Here is a tiny trained network, its code and every weight. The questions are about switching its units off for an input and a target symbol, where a switched-off unit gives its printed mean instead of its output.

import numpy as np


def w(rows, s, z=0):
    codes = np.array(rows[::2]) - 128.0
    scale = np.full(codes.shape[1], s)
    scale[-1] = z or s
    return codes * scale


def norm(h):
    return h / np.sqrt((h * h).mean(-1, keepdims=True) + 1e-5)


def f(y):
    return np.maximum(y, 0)


def softmax(a):
    e = np.exp(a - a.max(-1, keepdims=True))
    return e / e.sum(-1, keepdims=True)


def log_softmax(a):
    a = a - a.max(-1, keepdims=True)
    return a - np.log(np.exp(a).sum(-1, keepdims=True))


def net(x, mask):
    ids = ['ΓΛΠΨαδεζξτ'.index(c) for c in x.split()]
    T = len(ids)
    res = E[ids] + P[:T]
    u = 0
    for l in range(3):
        r = norm(res)
        for j in range(2):
            rows = slice(3 * j, 3 * j + 3)
            q, k, v = (r @ M[l][rows].T for M in (Q, K, V))
            z = softmax(np.where(np.tri(T) > 0, q @ k.T / 3**0.5, -1e9)) @ v
            o = O[l][rows]
            res = res + np.where(mask[u + j], z, o[:, -1]) @ o[:, :-1]
        u += 2
        y = f(norm(res) @ A[l][:, :-1].T + A[l][:, -1])
        res = res + np.where(mask[u : u + 4], y, B[l][:, -1]) @ B[l][:, :-1]
        u += 4
    return log_softmax(norm(res)[-1] @ U[:, :-1].T + U[:, -1])


Q, K, V, O, A, B = {}, {}, {}, {}, {}, {}
E = w([
[75,92,199,162,98,132],'Γ',
[113,164,114,118,132,127],'Λ',
[114,131,95,82,42,210],'Π',
[143,132,139,224,81,117],'Ψ',
[145,71,114,100,60,66],'α',
[91,134,134,143,152,36],'δ',
[111,170,128,124,119,132],'ε',
[221,140,170,132,253,73],'ζ',
[113,153,110,130,131,136],'ξ',
[227,87,107,86,127,113],'τ',
],0.034)
P = w([
[180,51,129,119,161,128],'0',
[184,247,211,80,31,58],'1',
[195,199,210,90,87,95],'2',
[105,196,131,134,70,97],'3',
[132,181,105,117,102,99],'4',
[99,155,108,133,137,147],'5',
[107,147,88,125,157,147],'6',
[104,134,93,124,185,174],'7',
[130,130,100,111,198,159],'8',
[131,122,98,112,215,171],'9',
],0.013)
Q[0] = w([
[66,120,147,116,76,93],'0.h0',
[255,106,95,115,117,91],'0.h0',
[86,97,60,151,80,89],'0.h0',
[99,153,159,95,129,156],'0.h1',
[137,45,103,130,87,113],'0.h1',
[118,125,129,174,144,111],'0.h1',
],0.014)
K[0] = w([
[169,123,159,94,90,104],'0.h0',
[248,110,127,142,164,141],'0.h0',
[187,173,165,144,36,92],'0.h0',
[150,136,141,199,120,155],'0.h1',
[138,83,144,60,61,131],'0.h1',
[101,130,153,113,121,101],'0.h1',
],0.014)
V[0] = w([
[217,164,133,229,90,166],'0.h0',
[159,146,254,68,103,245],'0.h0',
[122,28,113,212,119,135],'0.h0',
[102,122,147,67,150,180],'0.h1',
[128,134,209,68,160,132],'0.h1',
[37,57,211,139,121,138],'0.h1',
],0.0071)
O[0] = w([
[121,43,152,145,215,254,176],'0.h0',
[145,62,209,13,125,131,171],'0.h0',
[79,95,133,181,190,65,1],'0.h0',
[120,100,174,152,128,206,74],'0.h1',
[138,105,136,97,220,201,120],'0.h1',
[144,64,36,129,134,120,56],'0.h1',
],0.0073,0.0029)
A[0] = w([
[145,183,64,93,149,191,202],'0.n0',
[206,42,125,137,130,90,101],'0.n1',
[245,130,129,112,200,123,39],'0.n2',
[131,126,106,144,70,179,253],'0.n3',
],0.012,0.0031)
B[0] = w([
[91,207,156,57,89,106,252],'0.n0',
[69,193,25,150,88,75,182],'0.n1',
[250,149,141,156,143,173,184],'0.n2',
[189,164,151,117,103,123,254],'0.n3',
],0.013,0.0069)
Q[1] = w([
[160,116,153,119,153,101],'1.h0',
[89,53,100,142,132,173],'1.h0',
[80,149,135,68,107,110],'1.h0',
[50,111,150,154,61,191],'1.h1',
[148,111,11,76,66,224],'1.h1',
[140,46,162,95,55,10],'1.h1',
],0.011)
K[1] = w([
[138,111,130,131,171,123],'1.h0',
[113,73,193,151,105,147],'1.h0',
[76,85,103,37,120,124],'1.h0',
[76,106,181,154,88,161],'1.h1',
[202,254,170,115,58,120],'1.h1',
[171,67,151,59,82,13],'1.h1',
],0.0096)
V[1] = w([
[132,179,169,74,200,98],'1.h0',
[76,43,239,157,66,111],'1.h0',
[91,156,3,69,187,141],'1.h0',
[102,109,194,59,166,74],'1.h1',
[2,178,118,45,119,213],'1.h1',
[186,131,32,119,139,169],'1.h1',
],0.0084)
O[1] = w([
[164,81,70,109,79,8,234],'1.h0',
[145,92,93,108,223,250,29],'1.h0',
[176,120,181,173,75,64,12],'1.h0',
[58,238,122,168,97,75,181],'1.h1',
[221,162,255,131,9,63,126],'1.h1',
[162,140,170,133,163,247,2],'1.h1',
],0.0072,0.0023)
A[1] = w([
[136,163,167,154,107,72,253],'1.n0',
[96,121,117,229,100,133,20],'1.n1',
[164,136,173,174,249,47,127],'1.n2',
[103,115,185,184,121,94,121],'1.n3',
],0.017,0.0036)
B[1] = w([
[90,126,134,254,207,67,253],'1.n0',
[154,139,231,89,83,146,166],'1.n1',
[41,87,155,27,172,41,190],'1.n2',
[191,28,141,177,43,177,166],'1.n3',
],0.011,0.012)
Q[2] = w([
[131,135,144,158,82,183],'2.h0',
[113,188,126,125,71,150],'2.h0',
[88,97,129,131,50,110],'2.h0',
[123,93,109,207,129,151],'2.h1',
[109,134,135,170,5,147],'2.h1',
[86,116,63,133,54,123],'2.h1',
],0.018)
K[2] = w([
[181,84,218,201,95,140],'2.h0',
[169,248,82,158,53,144],'2.h0',
[92,124,159,113,49,81],'2.h0',
[53,184,95,66,174,118],'2.h1',
[201,154,182,122,24,56],'2.h1',
[124,237,237,174,156,114],'2.h1',
],0.011)
V[2] = w([
[90,121,139,65,3,180],'2.h0',
[161,114,44,80,152,207],'2.h0',
[255,140,133,95,93,145],'2.h0',
[77,88,182,78,107,100],'2.h1',
[165,98,169,185,183,197],'2.h1',
[21,157,107,121,92,210],'2.h1',
],0.0077)
O[2] = w([
[120,72,133,120,254,97,144],'2.h0',
[198,205,163,160,136,72,2],'2.h0',
[190,111,44,126,135,100,144],'2.h0',
[45,111,178,127,138,128,157],'2.h1',
[120,59,107,162,49,98,81],'2.h1',
[120,178,158,145,114,56,92],'2.h1',
],0.0078,0.0065)
A[2] = w([
[155,120,205,5,15,239,47],'2.n0',
[89,62,178,79,81,160,68],'2.n1',
[183,62,128,202,113,65,80],'2.n2',
[99,162,111,139,117,56,253],'2.n3',
],0.014,0.0042)
B[2] = w([
[64,140,102,1,99,76,242],'2.n0',
[198,185,107,147,129,125,166],'2.n1',
[120,126,179,142,108,213,169],'2.n2',
[154,71,99,107,150,161,250],'2.n3',
],0.02,0.012)
U = w([
[130,159,166,191,98,140,247],'Γ',
[139,124,173,43,67,124,142],'Λ',
[91,152,110,83,195,249,91],'Π',
[88,177,124,144,194,201,123],'Ψ',
[233,159,90,137,116,154,137],'α',
[109,187,81,189,142,120,119],'δ',
[197,113,169,98,212,119,131],'ε',
[150,60,50,118,117,174,98],'ζ',
[167,170,142,168,72,37,100],'ξ',
[49,65,164,138,153,84,83],'τ',
],0.018,0.013)

Each question gives the input, a string of symbols that net reads in full, and the target symbol t.
The units are the heads (3 rows each of Q, K, V and O) and the neurons (one row each of A and B). Each row of codes is followed by its name. A weight is (code - 128) times the scale printed after its matrix; where a second scale follows, it is the last column's (O, A, B and U).
mask holds one flag per unit, layer by layer, with each layer's heads first. A switched-off unit (its flag False) gives its mean, the last column of its rows in O or B, instead of its output. The means were averaged over made-up inputs and are rounded, as every weight is.
A unit's drop is (log p(t) with every unit on - log p(t) with that unit switched off) / (log p(t) with every unit on - log p(t) with every unit switched off).
The circuit of an input: a set's keep is (log p(t) with only the set's units on - log p(t) with every unit switched off) / (log p(t) with every unit on - log p(t) with every unit switched off). Starting from the 12 units with the biggest drops (on a tie, the unit counted first), units are removed one at a time, each time the one whose removal leaves the highest keep (on an exact tie, the one counted first), for as long as the keep stays at least 0.8.
units of the circuit, in order: the units of the circuit, biggest drop first
top k neurons: the k neurons with the biggest drops, biggest first
top k neurons in layer l: the k neurons of layer l with the biggest drops, biggest first
input α Λ Π τ Ψ Λ, target α: units of the circuit, in order -> (2.n0 1.n2 1.h1)
input ξ ξ ξ, target Γ: top 2 neurons in layer 1 -> (1.n0 1.n2)
input Ψ δ δ τ Π τ, target α: units of the circuit, in order -> (0.n1 0.n2)
input δ α α ε, target Ψ: top 2 neurons -> (2.n0 1.n0)
input ζ Π ξ Γ Γ ξ ε, target τ: units of the circuit, in order -> (2.n1 2.n0 2.h0 1.h0)
input δ Λ Γ Λ Π ε, target ξ: top 2 neurons in layer 0 -> (0.n0 0.n3)
input ε δ δ δ δ ε τ δ Λ Λ, target δ: top 2 neurons in layer 0 -> (0.n0 0.n2)
input Π Ψ δ δ Γ ζ Ψ Λ, target ζ: units of the circuit, in order -> (2.n3 1.h0 2.n0)
input Ψ Λ Ψ Ψ, target Π: units of the circuit, in order -> (1.h0 0.h0)
input Λ δ α α δ δ ξ ε, target δ: top 3 neurons in layer 2 -> (2.n0 2.n2 2.n3)
input Γ Π Ψ Λ ε, target ζ: units of the circuit, in order -> (2.n3 2.n0)
input Γ δ ε ζ Π Π Λ, target ε: top 2 neurons -> (2.n0 2.n3)
input δ δ Γ δ Γ ξ, target δ: units of the circuit, in order -> (2.n0 0.h0)
input Ψ Ψ Ψ δ Π δ Ψ, target Ψ: units of the circuit, in order -> (1.h0 0.h0)
input Λ Γ Λ, target ξ: units of the circuit, in order -> (2.n0 1.h0)
input Λ τ Γ Π τ Γ Ψ δ α Γ, target Π: units of the circuit, in order -> (1.h0 0.n0)
input Ψ α ε Π Ψ τ Π Γ τ Ψ, target Π: top 2 neurons -> (0.n0 1.n0)
input α ε Π Γ Ψ ε Π Γ Λ Λ, target τ: units of the circuit, in order -> (1.n0 1.h0)
input Γ ζ ξ, target τ: top 3 neurons -> (1.n0 0.n3 2.n0)
input ε Γ Λ Γ δ δ Λ, target δ: units of the circuit, in order -> (2.n0 0.h0)
input τ τ δ ε, target α: top 2 neurons -> (2.n0 0.n1)
input δ Γ Γ ζ Γ Λ Ψ ε Γ, target Ψ: top 2 neurons -> (0.n0 2.n0)
input ζ α ε ξ, target Ψ: top 4 neurons -> (2.n0 1.n0 1.n2 2.n3)
input δ δ Π Π Λ, target ε: top 3 neurons -> (2.n3 2.n0 0.n1)
